Each row of numbers belongs to one of the things below and depends on some of the facts about them. Some rows are named. Which thing is each other row?

How the things are related:
rosam: refers to; zulo: points at; kedri: uses
k51: rosam k486, k126, k317, k332, k406; kedri k486, k12, k707
k481: zulo k960; kedri k941
k118: zulo k790
k444: zulo k756; kedri k189, k623
k346: kedri k35, k274
k987: rosam k756; zulo k271
k198: zulo k135; kedri k610, k802
k872: rosam k477, k486, k452, k992, k707, k177; zulo k170; kedri k321, k940
k135: zulo k771
k927: zulo k406
k549: rosam k481, k271, k73, k687
k865: rosam k189; zulo k930
k795: kedri k973, k922, k73, k767, k971, k835
k429: zulo k317
k688: zulo k966
k812: zulo k969
k991: kedri k3, k978
k707: zulo k865
k265: rosam k191, k486, k363, k854, k413
k12: rosam k191, k795, k452, k922, k854, k389, k927, k332, k985, k790
k960: rosam k710, k856, k820; zulo k272
k23: kedri k966
k770: rosam k610, k957, k991, k555; zulo k990
k35: zulo k555
k631: zulo k992; kedri k710, k835, k978
k413: zulo k51; kedri k458, k960
k15: rosam k198, k3
k271: kedri k944
k364: kedri k957, k812, k714, k406, k944
k370: rosam k971, k690, k177, k189
k526: zulo k368
k678: rosam k3, k127, k835, k790
k721: rosam k973; zulo k423
k188: rosam k610, k450, k332
k170: rosam k530, k311, k820; zulo k610; kedri k928, k690
k610: zulo k987
k737: rosam k797, k993; zulo k519
k623: zulo k978
k477: zulo k486
k519: zulo k12; kedri k530, k944
k83: rosam k918, k311, k716, k690, k990; zulo k773; kedri k75
k967: rosam k957, k127, k332; zulo k549; kedri k941, k168
k798: zulo k127
k274: zulo k876
k835: zulo k177
k363: zulo k118
k191: zulo k3
k406: zulo k985
k452: zulo k973
k894: rosam k519, k965, k349; zulo k450
k457: kedri k610, k118, k168
k114: rosam k688, k915, k75; kedri k429, k865, k530, k646, k971
k790: zulo k639
k802: zulo k126
k973: zulo k687
k767: zulo k688
k428: zulo k532
k756: zulo k721
k532: zulo k922
k394: rosam k795, k423; kedri k165
k324: rosam k798, k992, k690, k687; zulo k458
k856: zulo k363; kedri k477
k189: zulo k802
k177: zulo k894
k486: zulo k289
k575: zulo k906; kedri k940, k737
k289: zulo k903; kedri k865
k940: zulo k623
k928: rosam k389, k458, k80, k406; zulo k965
k73: zulo k993
k80: zulo k477; kedri k208
k472: rosam k930, k961, k856, k428, k971
k978: zulo k710
k903: zulo k941
k957: zulo k254
k639: zulo k73
k133: zulo k212
k771: kedri k797
k961: zulo k575; kedri k973
k699: zulo k767
k797: zulo k944
k555: zulo k940
k389: zulo k444
k332: kedri k526, k429
k75: zulo k132
k212: zulo k690
k272: rosam k526; zulo k429
k906: zulo k428; kedri k450
k195: rosam k477, k321, k991, k927, k940; zulo k189
k876: zulo k133
k423: zulo k413; kedri k812, k532
k716: zulo k389
k127: zulo k915
k368: rosam k73, k317, k189; kedri k428, k639
k922: zulo k408
k794: rosam k363, k707, k387
k455: zulo k961
k902: zulo k332
k349: kedri k688, k274
k941: rosam k135, k575, k915, k208; zulo k83
k821: zulo k854
k646: rosam k481, k418, k3, k126
k773: zulo k387
k458: zulo k23
k969: zulo k798
k132: rosam k408; zulo k452
k165: rosam k208, k75
k317: zulo k455
k193: zulo k927

Some rows with their names:
k854: [ -6 -17   3  11 -10   1 -11   0  -4   6  13  -7   6  -5  -5  11 -15 -18
  -2 -10 -13   3  -4   5   4  13 -12   3  12  -6   4  -3  10   5   6   7
  -3   7  -8   5  11  -4  -6   9 -21 -12  13 -15  -4   1 -12   0]
k687: [ -5 -17   4  10 -10   1 -10   0  -5   6  13  -8   6  -5  -5  11 -15 -18
  -2 -11 -14   3  -5   5   5  14 -12   3  12  -5   4  -3  11   5   6   7
  -3   7  -8   6  11  -4  -7  10 -21 -12  12 -15  -4   2 -12   0]
k987: [ -4 -16   6  23  -6   4 -11   0   2  13   7  -3  14   6  -3   4 -10 -22
   0  -9 -17   0  -7   2   7  15  -2  -7   2  -4   5  -9   8   0   0   8
  -2   3   1   4   5  -3  -4  15 -14 -16  15 -16   0   4 -18  -1]
k915: [-10 -16  -6  13 -13   0  -8   6  -4   6   7 -13  12  -2  -7   9 -22 -17
  -2 -11 -17   6  -3   7   2  14  -8   3  11  -3   4   0  11   4  11   2
  -4   8 -13   8  11  -3 -15  11 -23  -9   7 -16  -6   4 -12   1]
k985: [ -6 -17   4  10 -11   1 -11   0  -4   6  13  -8   6  -5  -5  11 -15 -18
  -2 -11 -14   2  -4   5   4  13 -12   3  12  -6   4  -3  10   5   6   7
  -3   7  -8   6  10  -4  -7   9 -21 -12  12 -15  -4   2 -12   0]
k973: [ -3 -15  14  20  -9   5  -8  -5  -4   6   9   0  14 -10  -3  12  -2 -11
   0  -9 -14  -7  -2  15   1   7  -9  -2   5 -21  -3  -3   0  10   7   8
  -4   5  -5  -3   1  -5 -15  10 -15 -13   8  -2   0  -9 -10   6]
k289: [ -1  -9   1  16 -12   8  -8   0  -4  11  13 -13   7   3   4   5  -7 -19
  -1 -17  -6   3  -7  -3  -4  11 -11  -1  10  -4  -2 -10  13  -3   9   5
  -3  -2  -3   8   7 -14  -8  12 -13 -18   7  -7  -7   3 -22   1]
k271: [ -8 -17   0  13 -13   4 -10  -2  -7   6  14  -9   3  -1  -3   9 -13 -22
  -2 -12 -10   6  -3   5   4  13 -14   4  11  -3   6  -8  13   2   7   7
  -1   8 -10   8  11  -5  -2   8 -20 -10  12 -14  -6   4 -14   0]
k272: [-22 -13 -13  41 -11 -16 -15 -13   9  30  14   2   1 -23  -8   2 -18 -20
   0 -13 -33   1 -14 -11  -9   2  -5 -10   7   2  21   2   0   2   5  -4
   0  -2   7  -1  15  14   0  -1 -37  -7  38 -26  15  17 -22 -28]
k35: [ -3 -12  -7  12  -1  -5  -4   4  16  14   8   3  15 -11   0   7  -7 -22
   3  -8   1 -10   0   7  -5   5  -3   5   6   1  -8  -2   7   7  -6   4
 -11 -12   3   5   2  -5 -23  15 -18 -19  13 -11   3  -1 -15  -7]
k961: [-30 -11 -16  22 -17 -13 -16  -7   2   5  19   5   3 -13 -12   0  -7 -32
  -5  -3 -22  -1  -3   6  -5 -10  -9  -1   8 -11  11   5  -3  -8  12   4
  -1  -3  -5  -3   7  -1   5  -4 -25  -8  23 -23  -4   7 -11  -9]
k856: [-11  -9  -3  23 -12   4  -8   4   4  12   6  -1   3   4   9  10  -6 -17
   2 -12   8  -1   7  -5 -13  -3  -6  -1   4  -7  -4 -11   9  -1   0   4
 -11  -2   1  -1  11 -11   0   3 -14  -1   8 -19 -12  -1 -21   3]
k486: [ 10 -10  13   8  -9   1 -13   6   3  10  14 -12  12 -10  -2  10 -16 -12
  -3 -18 -14  -7 -17  -1  -5  12  -9  -6  20 -10  -9   2   8   2  10   3
  -3  -8   1  12   0 -19 -19  14 -11 -32   9  -5  -3   0 -18   2]
k918: [ -7 -15   0  15 -11   1 -10  -1   1   8  12  -4   7  -5  -2   9 -13 -18
   1 -11  -8  -1  -2   4  -2   8  -9   1  10  -6  -2  -1   8   2   4   7
  -4   2  -4   1   7  -8  -7   8 -18 -14  12 -17  -4   1 -15   1]
k168: [ -4 -15   3  14  -7   2  -9  -2   3   8  10  -5  12  -7  -4  10 -16 -17
   3 -12 -20  -1  -6   1   4  12  -6  -4  10  -8  -6   7   5   6   6   8
  -4   3  -2  -6   4  -1 -13  10 -19 -21  11 -20   1  -1 -20  -2]
k80: [ 12  -5   5  14 -17  -2  -7  10   3   9  14 -10   3  -3  11   1 -10 -25
  -6 -22  -1  -3 -14   0 -20   3 -11 -19  20 -11 -10 -11   9  -6  15   0
  -4 -15   2  14  -1 -21  -5   6  -5 -28   7  -9 -15   5 -31   7]
k969: [ -5 -13  -2  16  -9   2  -8  -2   1  10  10  -6  10  -3  -1   7 -11 -17
   1 -11  -9   1  -3   2   0  10  -8   0   7  -6  -2  -3   8   2   4   7
  -4   1  -3  -1   8  -4  -9  10 -17 -14  11 -16  -2   2 -17   0]
k127: [ -6 -15   1  15 -11   2 -10  -1   1   9  12  -5   7  -5  -2  10 -14 -17
   1 -12  -7   0  -3   3  -1  10  -9   1  10  -6  -2  -1   8   3   4   6
  -4   2  -5   2   7  -7  -7   8 -18 -14  11 -17  -4   1 -15   1]
k710: [ -2 -18   9   9  -8   1 -13   0  -4   7  11  -8  10  -8  -7  14 -18  -8
  -1 -10 -17   1  -7   3   5  15 -11   3  13  -9   3   1   8   8   4   6
  -3   8  -7   4  12  -4 -12  10 -20 -12  12 -14  -1   0  -7   2]

Rows to name:
No name comes twice in this set of rows, the named rows included.
[-12 -11 -16  21 -14   2  -4   0  -2   9   7 -11  14   4  -1   0 -14 -21
   1 -12 -12   9  -3   3  -4  10  -6  -1   3  -2   1  -4   9  -2  11   3
  -5   3  -8   1  10  -1 -11  11 -20 -10   7 -15  -3   6 -20  -1]	k114
[-17 -12  -1  26  -9  10 -18  -4   7  15   7  -1  16  -2  -6  11  -2  -4
   6  -8  -8  -7   3  -2  -2   7  -1   6   1 -11  -3   1   1  -1   3   7
   0   0  -3  -6   5 -23 -18  12 -12 -12   6 -11   0  -2  -8   7]	k797
[-27 -14 -10  33 -16 -14 -16  -9   7  17  15   6   0 -27 -12   7  -9 -23
  -2  -8 -28  -4  -4   4  -9  -5  -9  -5  11 -10  15   3  -6   4  12  -2
   1   0  -4  -2   7   3  -6  -4 -33  -7  28 -22   4   7 -14 -15]	k317
[ -9 -14  -5  17 -12   5  -6  -4  -1   7  13  -7   6   0   0   5 -11 -29
   2 -14 -14   4  -2   4   3  11 -10  -3   8  -3  -3  -2  10   0   9   9
  -2   3  -5  -2   3  -3  -3   9 -20 -19  10 -20  -4   2 -26  -4]	k457
[ -4 -15   1  12  -8   1  -8  -3  -6   7  12  -9  10  -3  -2   6 -11 -18
  -2 -10 -18   6  -7   2   6  13 -12   1   8  -6   4  -5  10   4   6   7
  -5   6  -6   1  13   4  -7  10 -20 -12  13 -12   1   3 -14  -4]	k549
[ -2 -16   7  13  -8   2 -12   0   1  10  10  -6  11  -7  -4  13 -17  -7
   2 -11 -11  -3  -6   1   0  12  -7   1  11  -9  -3   2   7   6   2   6
  -4   3  -3   1   9  -8 -13  10 -17 -14  11 -15   0  -1 -10   3]	k73
[ -9 -12 -11  22 -13   0  -9   3   8  13   4  -5  19  -3  -4   7 -20  -5
   6 -11  -3  -3  -2   3 -12   7   1   1   4  -7  -8   7   4   0   4   2
  -4  -3  -3  -2   7 -15 -21  10 -15 -12   6 -17   0   3 -11   9]	k75
[ -4 -17   7  12  -8   3 -11   0   4   8  11  -4  10  -7  -5  13 -18 -16
   3 -14 -16  -3  -4   3   3  12  -7  -2  12  -8  -8   8   6   6   5   8
  -3   4  -2  -3   3  -5 -12   9 -19 -21  10 -21  -1  -3 -18   0]	k610
[ -6 -19   1  10  -8   3 -19   4   4   9  10  -7   4  -3  -7   9  -4 -18
  -1  -4 -22   5  -1   0  13  19  -9  -2  11  -2   8 -13   8   4   5   8
   4   5 -11   4  12 -10 -12  13 -16 -17  12 -24  -8   6 -12   5]	k965
[-10 -10  -9  22 -12   3  -7  -4   4  11  11  -3   8   1   3   3  -7 -21
   3 -13  -2   1   0   1  -7   6  -6  -1   4  -5  -5  -4   8  -3   4   7
  -3  -3  -1  -3   5  -9  -4   7 -15 -14  10 -17  -3   3 -22   1]	k631
[-36 -12  -2  42  -9  -3 -17 -13   9  27  12   2   2 -30 -12  16  -6 -19
   3 -13 -45  -8  -2 -13   0  -5  -5  -2   7  -9  15  10  -7  10  14  -2
  -3   6   3 -13   6  10 -17   0 -42  -8  27 -21  11   1 -25 -33]	k960
[ -3  -7 -18   1  -9   0  -9  -8   3   7  15 -11   4 -13   7   5   1  -9
   4  -8 -11  12  -1 -11  -1  10 -19   5  11  -3  -8  -4   9   5   7   8
  -5  -4  -8 -15  21   0 -19   5 -18 -18   6 -22   2   2 -19   0]	k132

Now the same things, written a new way:
Some rows with their names:
k127: [-3  7 -8  1 -2 10  2 -4 -4 10 -9  4  4]
k646: [ -5  -4  -5 -27   5 -11  -9 -14   0 -18  29   8  -3]
k3: [-10   1 -17  -3   2 -15  -8 -21 -10  -4  13   1 -26]
k177: [ -5   0  -6   8   6  13   5  -1   2   9 -10   2   7]
k957: [  0  -1  -2 -44  -1  13  13   6   4  -1  -7   1  12]
k132: [  8   3  -1   7  -1   5  -9   7   4   0 -10   0  13]
k408: [  1  -3   7  -2  -7 -18  10   4  -6   1   4  -5 -17]
k990: [ -9  -8  10   6  -4  -7  16   0  -2  -6   8  -8 -17]
k83: [ -3 -10  33  15  11  28 -13   0  -2 -17 -12  24  -3]
k311: [ -9  -6   8   6  -3  -8  16   1   3  -4   4 -11 -16]
k716: [-4  1 -7 11  3  8  7  3 10  0 -6 -8  7]
k687: [-11  -3   5   2  -6  -5  17  -4  -5   0   8  -7 -16]
k118: [  4   2 -16  14  -6  10  -7   4  -4  -6 -16 -10  11]
k428: [ 11 -27  -9   8  20   1   3  16   2  26 -10  -3   0]
k198: [ 0 10  9 19 -1  7  4  1  3 16 -7  5  8]
k135: [  8   5   0   3  -2  -2  -5   6   4   5 -15  -6   0]
k519: [  7  15  19 -29   7   3   4   6  29   0   0   5  13]
k767: [  7   4 -22  -8  19  -7 -33 -12  13 -10   1   6  -3]
k265: [ -7  -6   7   2 -10  -5   5  -5 -14  -6  19   6   1]

Name these rows:
No name comes twice in this set of rows, the named rows included.
[ -1 -10   2  12   3  10  -2   3   1  -2   5   5  13]	k324
[  7  -8  -3 -39  -2  11   7  15   8 -12  -9  -7  15]	k812
[  0  -6   2  -1 -12 -14   5   1 -12  -8   5  -8 -16]	k966
[ -1  29  -8  19 -16   5   5   2  24  -3  -3 -13  36]	k444
[-12   9  18  12 -15  -7  16  -4  -2   0  26   5   9]	k51
[  6   1 -26   0  11  -7 -30 -13   1 -11   1   1  -5]	k978
[  2  -8  -7   2  -3   7  -7   0 -13  -2   2   5  10]	k928
[ -9  -1  12  -1  -7  -4  10  -8 -13  -3   6   2 -18]	k387
[ 17 -11   1   6  12  -4  -8  15   4  17  -6   4  12]	k272
[ -1 -13  -6   5 -12 -11   4   2 -19  -9  -1 -11 -17]	k168
[ -5   4  15   6 -12  -8   9  -2  -9   2  16   7   1]	k394
[  4  -2 -26 -10  26  -9 -28 -17   3  13  10  13  -6]	k922
[  3  -1  16   2   3  13 -11   1  -6  -8 -18  10  -9]	k773
[  6   3 -27 -10  15  -9 -32 -15   8 -10   1   0  -9]	k973
[  3  -3  26   2   7  29 -22  -1 -13 -17 -30  22 -16]	k903

